Rows near named flat spaces through zero:
gjdq: [ -34  101 -125 -102   23  -11 -162   80   55   -5  100  -80  -58   76
 -358  232  -70  100  -44  -91  -15  -41  -26  -80  -15 -212  335]
hhbs: [ 178   -2 -103 -101  -50   -4  -35  -23   -6  105  139  -40   57   86
 -134  314  -59 -132  -70   34  136  223  -68 -146   23   33 -152]
rfcl: [-103  191  -83  177  -52   -1  -59  139   52   13   45  300   -7  107
  204   92 -112  142   21 -109   78   14  131  130 -232   -8   63]
hhbs: [ 293 -277  240 -104  178  163  134 -108  119  -23 -190  -31  164  251
  146  -77  122   -3   21    5  149 -326  -61  106  126  -82  -75]
hhbs: [  79   95  -50   14    5   18  -19    8  -44  -41  191 -118    3  112
 -193  284 -115 -110 -138 -169  140  173  -57  -83   13  -80  -58]
gjdq: [  97  -58   29   55  151 -114   -3    8 -228 -150  159 -229  -26 -211
 -226 -315  -69  132 -210  -53   25  -90  151  -17   36  272    4]
hhbs: [ -81  157 -246   -3 -223  -35   27 -109   83  -90  131  200  -57   23
   27  431  -35 -208  -35   36   25  372 -123 -213  -98 -142 -134]
sqmc: [ -55   64 -171   17  -92  -28  -37   23  105   -8  -34  238   42   84
   54  262   20  -70   68   98   37   63 -106  -54   22 -181   -3]
rfcl: [ -68    7  -74   85  -67   22  -20  -14  150  -48 -112  396   31   76
  291  152   62   51  102   89   46  -77   -7   79 -115 -179   37]
sqmc: [  14 -137  -12 -240  -38  -54   -1 -129  117   65  -44  -21   55  167
 -154  162   37 -194  -37   97    6   31 -192 -127   79 -133 -198]
pppj: [  -5   59   -3  107  -51   49  -14  -14   19   39   39  157  -52   13
  280  149  -54   30   67  -11   26   74   50   34 -183  -30  -97]
hhbs: [ 203 -212  -33 -193  221 -150 -170   22  -54  190  -73  -82   26  -91
 -263  -10   47    8  -45  171  -15 -174  -65   29  132   46 -185]
tghg: [   6  -21    7   45  100  -78   28  -38 -145 -140   12 -241  -98 -243
 -108 -281    2   34  -28   -6 -154  -79   31  -53   90  109  -10]
tghg: [ -32   74   40  -59  276  -12  -94  175   33  -12  -26  -14 -106   63
 -244 -147  -18  285   12  -82 -115 -467   35  186  -37 -134  289]
tghg: [-86  77 -54  74 -33 -22  34  18 -24  -8  10  46 -49 -33 135  40 -60 -12
 -23 -38 -19 128  22 -20 -66  -5 -94]
hhbs: [ 282 -272  274 -214  215  163  124 -152   39  -41  -92 -205   59   95
 -113 -116  143   19  -96  -30   84 -258  -29   62  116   -3   43]
tghg: [ -26  -24   64  200   88   -5 -107  102   23   29 -242  142   25  -84
  234 -235   78  118  184  -35  -66 -256   86  280    0  -28   77]
hhbs: [  65  -81  130   -7 -151  102   68  -55   -5   83   24 -100  108   19
   58  -24   84 -165   65   31   62  141  -38    2   85   82  -26]
sqmc: [ -79   35  -54  -54  -21 -119   36   -6 -119  -71   87 -252  -54 -154
 -260 -231  -36  -38  -73   19 -138   67   -5 -146  104  162    1]
gjdq: [  13  306 -307   78 -107 -105   86  -40 -112 -299  359  -14 -179 -225
 -258  107 -104  -49 -204  -99  -47  323   56 -222 -135  164   20]
rfcl: [ -69  123 -107   12  -56  -51  -43   -8   10  -12  112  115  -67   15
  -50  210  -73  -54  -85  -67   30  174   -8  -32 -133  -36  -89]
sqmc: [  71   77  -29  -84  163  -44   77   33  -49 -146  135 -190  -82   17
 -329 -102  -68   53 -217 -178  -21  -86   17  -19    3   33   49]
rfcl: [-159  291 -120   95  -44   -3   -6  106   80  -73  136  206  -92  182
   26  181 -160   83  -33 -182   16   37   41   28 -237 -108   65]
tghg: [  73  -41   31  -70  266 -147   39  131 -238 -102  155 -465  -87 -243
 -499 -464   -2   96 -152   -9 -178 -296   -8   10  236  128   94]
rfcl: [ -67   69  -18  159 -249   24   75  -84  -27   -7  119  167   38   19
  358  104  -98  -84  -12   -7  124  351  100  -86 -194  173 -212]
tghg: [  17   91  -79  -12  -67   -1   49  -26   40  -36   11  119  -18  -41
  -26   20   89 -100  137  150  -80   -3  -99  -36   50   54  -47]
pppj: [ -55   10  333  196    0  133  122   72  -93   48  -78 -152   66   13
  244 -462   22   14  127 -148  -15 -107  121  248   33  246   -9]
tghg: [ -98  -70 -193  -83 -181 -145 -152  -45   45   74  -13  107   26 -114
  -90  150   46  -87   29  199  -49  165  -66 -139   22  -77   16]
sqmc: [ -92   -6   -4 -227 -111  112  -19  -82  230  -51   11  -33   65  365
 -283  400   14 -114  -48  -97   93   30 -198 -151   66 -420  283]
pppj: [  90 -191   74 -311   51   54  -92  -66   55  248 -175 -243   37   21
 -252  135  123 -116  107  165  -77   -8 -179 -111  245  -97   41]
pppj: [  38  -18    7  -53   43  -55    9  -16   63  -81   33  -41   44  182
 -147  -59  -42  -37  -33  -60   13 -172  -68   -9   24  -60  -65]
rfcl: [  30 -246  176 -154  151   19  -64   93   47  144 -268 -206  149   77
 -175 -297  136   78   90   68  -47 -366  -53  129  289  -82  232]
rfcl: [  41  -67 -127 -133  -18  -74  -94  -36   -2   99   26  -54  -20  -53
 -127  218  -22  -54  -55   91   -8  147  -62 -149   25  -74  -63]
gjdq: [ -57  148 -229  -40 -127  -35   10   15   81  -40  196  152  -28  153
  -51  423 -104  -82  -65   27   65  193 -116 -186  -85 -218  -39]
rfcl: [ -56   99   78   91 -211  152  172 -106  102 -104  149  133  105  388
  259  308 -140 -162 -116 -222  280  293  -12  -79 -165  -78 -159]
sqmc: [  -2  123  -50  195  124 -103   57   64 -156 -144   17   39  -45 -148
   56 -254  -92   87 -138 -130   20   22  164   84  -54  285 -159]
rfcl: [-309  352 -169  108 -115  -14 -112  170    7   18   85   25 -170  -45
  -91  157 -132   86   50 -176 -143  191   53  -21 -146 -127  295]
hhbs: [-125  -55 -368  -93   -6 -357 -269   50   12   50 -102  205  -58 -287
 -224  -24   39   64   -5  274 -193  -39  -22  -79   13  -38   -8]
pppj: [  94   98 -217 -123   56  -86  -51  -38  -73  -31  142 -154 -142 -140
 -305  226  -80  -35 -115   11  -72  190  -47 -233   10   24  -50]
tghg: [  22   57 -150 -140   57 -158  -68  -39  -80 -113  102 -191 -134 -237
 -467 -164   16   24  -49   78 -207  -58  -18 -153   68  151  100]
gjdq: [-192   79 -107   77 -169 -109  -12    4  -35   40  -25   68  -68 -205
  136 -126    3  -54   82   87 -165  193   35  -39  -65  114  -82]
rfcl: [-204  290 -398 -145 -158 -199    0   15   19 -142  358  -15 -185    7
 -430  350 -189  -92 -250  -58  -98  342 -106 -341 -137 -156   21]
gjdq: [-109  167 -155   19 -106   14 -131  -46  141  -21   28  346  -59  145
   77  431  -97   52   -3  -60   93  159   33  -58 -260 -136   55]
sqmc: [  23   24  244  183   34  178  149  -42  -29 -159   19   18   17   89
  290 -213  -51  162  -67 -239  138  -75  221  149 -175  158   94]
sqmc: [-102   42  -48  266 -228  -35   50   88  -45  103  -34  263  116  -81
  490 -109   11  -74  194  180   28  167   52   66  -21  170 -210]
pppj: [-290  273  -94  143 -138  -30  -44  202   87   66   22  215  -43  106
   96   35  -56    2  170  -49 -109   -8  -38  124 -103 -148   95]
gjdq: [  74   13  -87   30 -111   55   -6  -14   28   27   86  166   64   46
  107  304   -6  -40  -30   50  169  200    4  -61  -52  -38    1]
gjdq: [  31   -6  118   84  225  -21  -28  125 -150   -7   -8 -260  -56 -104
  -95 -311  -48  152    2 -100  -90 -257   74  124   85   68   64]
sqmc: [ -51  -20   16   93  -62   38 -127    6  -48  114  -93    4  -23 -177
  146   55   33   33  111   29  -29  131   72   34  -14    8  100]
hhbs: [-127   85  197  162  -94  111   96   13 -131   48   51 -226  -69 -100
  232 -220  -63   -7   91 -122  -90  148  104   33  -56  166  -11]
pppj: [  67 -100  160   44  -34   78  141 -160  -58  -76  -85  -97   18 -118
  196 -249   72  -49   14   -2   -8   72   82  -10   17  245 -105]
hhbs: [ 141  120   43  -54  291  -22   99  -41  -88 -228  184 -169 -186   20
 -257 -156 -146  169 -241 -238  -31 -200  106   -2 -159  164  -71]
pppj: [ -32  150 -307  -46  -70 -212  -42   -7 -140 -120  309 -214  -79  -81
 -405  225 -206 -135 -247  -50    1  346  -68 -346   40   26 -141]
pppj: [ -65  -46  148  209 -160  203  133 -101  147  -75 -154  349   96  141
  622   94  114  -48  215   53  106  -29  -18  126  -84 -176  -25]
sqmc: [  85   -4 -200   -1 -257  -75  117 -179 -101  -74  168  -49   17 -214
   45  137  -24 -236 -166   81   71  575   24 -308  -12  256 -254]
sqmc: [-119   66   43   82 -184   53  -17   54   -8   61   27  -75   67   36
   32  -33    2  -76  176   35  -29   76  -37  -34   88    7  124]
gjdq: [ -20   89 -110 -219  -37  -14 -131   69  112  183    4  -27   17  182
 -336  266  -44  -48    2  -20    5   97  -88  -88   25  -74  115]
hhbs: [-170  202 -450 -172 -285 -108  -27 -133  187 -158  105  288 -101  -42
 -283  575   77 -254  -30  176  -85  383 -255 -339   -4 -303   86]
rfcl: [  43   31 -125   93  -20  -50 -152   -9  -29  -28  -46  118  -24 -200
  -10   43   36   60   51   39   -8   57   88   13  -34   81  101]
sqmc: [ -35 -111  131   55  -58   10   50  -64  -26   63 -158   20   97  -22
  226 -189   60  -92   91   84   13   39    9   43   78  165 -193]
hhbs: [ 121 -110   82   62  102  -51   67  -31  -95 -135   43  -69   43  -67
   -1 -301    2   67 -110  -26   49 -163   96   63   13  179  -79]
pppj: [   9  112   93  184  -40  101  177  -39  -41 -132   66  103  -29   -6
  299 -118  -37   29  -45 -143   73   97  146   85 -173  194  -90]
gjdq: [ -11  237 -279  -60  -60  -27 -153  114   59  121  189  154  -62  133
 -190  591 -156  -14  -73  -52  102  276  -53 -130 -131 -170   43]
pppj: [  14  -19   86  -43  100   25  -25  -39    3   28 -124   36  -83 -116
   25 -177   72  117   72   36 -111 -143   81   99  -67  140   44]
tghg: [ -94  -28  -57   80  -12  -54   21   -3   69  -42 -126  262   -9  -42
  255  -25   71    2   72  104  -53  -89  -34   89  -42 -127  -96]
hhbs: [  31   23   21  -35  147  -29 -135   85  -24  218  -14  -87  -70   84
  -12  162 -139   25  -16 -119   -6    7   -5   64  -84  -74 -191]
sqmc: [ -43  -76  -47  -40 -159   -6  119  -30   57   28    1  106   97   49
  149   69   56 -132  -36  116   61  166  -71  -67   38  -55  -98]
tghg: [ -25   26   55   97  176 -115   -4   87 -177   16   -4 -173 -125 -241
  -21 -360  -32   58  -13  -49 -177 -126   67  135   11  167 -165]
hhbs: [ 127 -257  261 -169  248   93  103  -44   18    1 -161 -266   12   45
  -54 -280  101  102  -75  -64  -41 -336   -3  116  116  -83   89]
gjdq: [ 128 -130 -116 -282  108 -189  -35 -124 -135  -47   97 -407  -90 -242
 -552 -108   -5  -78 -238   58 -129   95  -52 -263  157  157  -82]
pppj: [ -46   99 -228  -92 -185  -91  -69   32  -59  127  143 -100    1  -88
 -235  265  -82 -147 -125   13   30  479  -21 -229   31   81  -16]
hhbs: [ 290 -320   72 -174   31   82  -19 -116   39  190 -196 -104  176   32
   68  128  151 -131  149  281   80  -33 -145 -110  275  -19 -132]
rfcl: [-329  265  187  198 -141  227  -85  119  171  153  -68  183  -51  372
  405  225 -176  120  208 -335   36   44  100  200 -331 -246  200]
tghg: [ -98  144  -51   -6  169 -138 -148   40 -122  -91  125 -264 -242 -163
 -350 -142 -174  175 -158 -254 -182  -66  126  -13 -152   38  110]
tghg: [ -15  158 -204 -115 -220   49  -24 -142   88  120  139  166  -29  192
   34  782 -144 -269 -106  -27  189  636 -125 -302 -150 -101 -293]
tghg: [  35  -55  149   33  -27   87  -25   12 -110  144    9 -247    8  -87
   70  -99  -17   16  106   15  -30   61   57  -18   57  129   41]
tghg: [ -30   59 -119   56 -232   10  -13    9  -45   80   76  -57   38 -110
   41  164   11 -164  102  107   -9  330  -59 -158   93   21   10]
sqmc: [ 119 -205  215  -51   56  126  -16  -36  -17  155 -248 -172   82  -97
   94 -223  145   40  124   44  -21  -76   68   99  142  134  121]
pppj: [  75 -284   43  -24   60 -106   18   12  -55  147 -257  -37   54 -302
  204 -431  215   -9  191  342 -207 -217  -33  100  205  113 -151]
rfcl: [ 115   54  -93  -62  218  -53   86   37  -32 -145   24  -28  -93  -74
 -183 -106   21   92  -83   22  -83 -206  -24   -5   57   26    2]
hhbs: [ 124 -141  233    9  132  133   80  -41   39    6 -154  -67   75  137
  168 -131   66   10   86  -39   46 -244  -24  131   82  -40  -54]
gjdq: [ 130   20   24  -84  160   57   70 -133   33 -129  -53  -66 -103   17
  -86   77   17  -35  -70 -114  -27  -39  -44  -31  -13  -27  -94]
tghg: [  54 -138   97    4   95    9   69  -17  105 -108 -156  201   84   57
  105 -255  166   69   78  108   -7 -398  -25  189   52  -50   43]
pppj: [ -14  108  -47  195  -24  -25  126    1  -96 -157   40   62  -46 -173
  182 -187    4   -9   14    1  -48   56   67   21  -21  173 -105]
rfcl: [  51   28  -52  -74  108 -113    2  102 -119   20  113 -231  -42 -114
 -331 -177   -9  -20  -45   49 -116  -94  -61  -28  150   95  -28]
sqmc: [-166  210 -176  -92  -94   26  -35  -57  224 -171  148  144  -94  326
 -226  587  -84 -139  -67 -168   31   78 -236 -145 -104 -545  113]
pppj: [  30  249 -181   89   64 -114   43   92 -172 -132  284  -72  -99  -84
 -237   45 -174   -5 -205 -125   35  174   48  -94  -44  190 -132]
rfcl: [  98   -6 -179 -105   69 -134   58  -22  -26 -108  145   33  -57  -76
 -182   36   -7   -9 -152  110  -28  -27  -57 -114   -2    7 -124]
sqmc: [ -88  -50  123   26    2   28   52  106   58  122  -96   66   69  117
  172 -136   60  -23  121   50  -34 -176  -69  175   53 -109  -47]
gjdq: [  -5  217  -21  360   49   63    8   62  -80 -125  117  237 -151 -120
  397  100  -95  128   31 -167   35   26  152  183 -281  -22  -72]
gjdq: [ 111   -5   -9  -28 -105   61  124   24  -14   13  154  -39  132  126
  -25   80  -26  -77 -100    4  178  166   -2  -87   52   95   -7]
pppj: [-138  145 -266 -191   25 -167 -203  129    6  112  133  -77 -117    6
 -481  316 -114    4  -77   36 -109   84 -130 -173   30 -209  112]
gjdq: [-151  159  -49   79   89    5  -93  103   49  -91  -27   90 -105   29
  -74   65  -37  148   22 -140  -65 -161   17  104  -73 -221  252]
gjdq: [ 26 -35  52  -8 -38  66 -31 -29  47  -1 -53  65  64  38   1   8  49  38
   8 -21  81  -2  58  41 -15  41 147]
tghg: [ -84  -90  208  162   -9   75   52   33   -6   59 -146   64   54   13
  421 -273   23  101  135   -2   -9 -147  108  185  -57   43  -21]
rfcl: [-136  146 -117  166 -113  -52  -76   66  -32   93    3  225 -101 -179
  284   35  -23   42  201  143 -132   96   48   28 -145   60  -81]
[ 148 -116 -270 -331   97 -219   -1  -43   12  -40  123 -135  -15  -15
 -485  138    5  -97 -178  228  -69  -52 -216 -289  184 -110 -137]
rfcl
[-108   24  -94   81  -60 -153 -137   89 -101  103  -72   63  -16 -287
    3 -272   26   87   97  144 -135   35  128   49   -4  271   36]
rfcl
[ -12  -81  -11  130  -18  -44 -159   -2 -114   42  -82    7  -41 -341
  131 -153   44  152   62   70  -63   37  185   56  -52  142  144]
pppj
[-116  -37  273  188  -69  191   76    2   83   70  -80  168   70  252
  557   23  -44   44  115 -127  129  -60   65  202 -178 -144  -66]
tghg
[ -65  199  254  527   50  195  123   93 -166 -168  -37   92  -76 -173
  609 -426  -58  267  126 -281   20  -88  363  337 -232  296  115]
sqmc
[ 136  -67 -102 -236   43   94   -6  -82  163  -14  -91   88   60  152
 -218  434  132  -97   -5  124   98   -4 -211 -134  179 -281  137]
pppj
[ -57  -32 -210    0 -124 -210 -102    5 -123  161   -7  -49  -43 -327
    9  -16  -17 -120  -22  154 -122  349   17 -128   22  164 -237]
sqmc
[ -79  201  -55  105  -51   62  -54   65   40   23   83  108  -66  117
   91  277 -122   23   19 -161   51  134   27   20 -167 -121   39]
rfcl
[  74 -197   17 -146  100 -123   -6  -44  -37   29 -113 -217    3 -163
 -199 -274  130  -89   41  166 -183 -188 -123  -19  226   13 -106]
hhbs
[  -9  131  -82 -107   87  -66  -28   32  -50 -119  208 -211  -71   81
 -475   86 -134   12 -212 -175   16   15  -30 -125   19  -27  100]
tghg
[ 255  -11    1  -66  182  -24  -31  -13  -85  -28  197 -216  -13  112
 -256  136 -170   18 -256 -216  163   24   47  -55  -56   67 -152]
hhbs
[ -40  127 -191  -39  -79  -96    4   14   48  -26  160  221   10  136
  -90  275  -75 -104  -63   85   76  117 -109 -113  -54  -45 -183]
gjdq
[   8  224  244  166  148  184  -11  126   -2   80    8  -55  -55  291
  183  -60 -219  193   72 -381   74 -139  185  219 -238  122   10]
rfcl
[-262  273  133  332 -133  183  181  -36   87 -261  -25  278 -127   52
  520 -153  -21  113  148 -230  -69  -37  152  179 -312  -28  144]
pppj
[-78  64 -20  45 -33  -6   7  -8  18 -75  56  65 -38  36  41  20 -44  39
   9 -18 -15 -28  10 -22 -80 -46  30]
sqmc
[ -53   20  101  -36  129  153   64   80  231  -43 -149  183   -2  294
   95  105   99   78  115  -74  -17 -391 -136  212    0 -449  218]
sqmc
[ -43  140  218  273   52  164   67   69  -96  108  -47   77 -122  -90
  539 -169  -59  149  196  -96  -63  -21  190  233 -227  196 -118]
rfcl
[ -27  -69 -305 -138 -172 -258  -10 -105  -22  -21   52    2  -40 -287
 -168  -13   82 -207  -20  307 -191  219 -137 -261   98   54 -208]
hhbs
[  45   29  115  123  -45  130  157 -119   26 -162   43   24   -4   84
  231   34    8  -96   13 -119   66   35  -17   24  -62  -45 -107]
tghg
[-118  158   90  244  117   10   35  141  -56 -157   22  -66  -57   49
   67 -247 -112  130  -41 -315  -24 -186  111  205  -75  -51   98]
tghg
[-225   32 -117   59 -364    6 -139   50   51  220   76  105   82   51
  164  409  -35 -171  164  148   44  366 -115 -141    6 -245   51]
tghg
[ -51 -140  216 -251    2  142   27   27  166  299 -274 -118   75  184
  -17  -54  176 -106  236  117 -128 -160 -188   94  197 -161   83]
pppj
[  96   44  -98 -132   21   -2 -184  -54 -100   76  105 -199  -68 -122
 -378  307  -78    4 -132  -56   66  293   48 -197   14  111  120]
pppj
[ 126 -219  -53 -138  -95  -49   41 -110   20   96  -44   81  133  -48
   41  100  123 -178  -45  248   94  162  -95 -100  120   54 -217]
tghg
[ -21   27  -29  -81   33  -25   -4   11   14    4   99  -55  -82   26
 -109   72  -46   22  -63  -31  -53  -27  -35  -34  -68 -109   11]
rfcl
[ 113  -18  -43 -113   57   52  103  -87   68 -177  109  -11    4  155
 -152  219  -21  -17 -218 -110  138   17  -50 -102  -18 -160   52]
tghg
[-113   10 -317 -152  -15 -204 -179   -1   44   23   44  157  -84  -85
 -246  359  -23  -22  -85  183  -63   99 -133 -185   -3 -247  -14]
sqmc
[  22  167 -133   76  -54  -86  -69   50  -78   23  137    4  -12   -3
  -82   62 -151  -18  -22  -48   38  179   65  -88  -72  217 -131]
rfcl
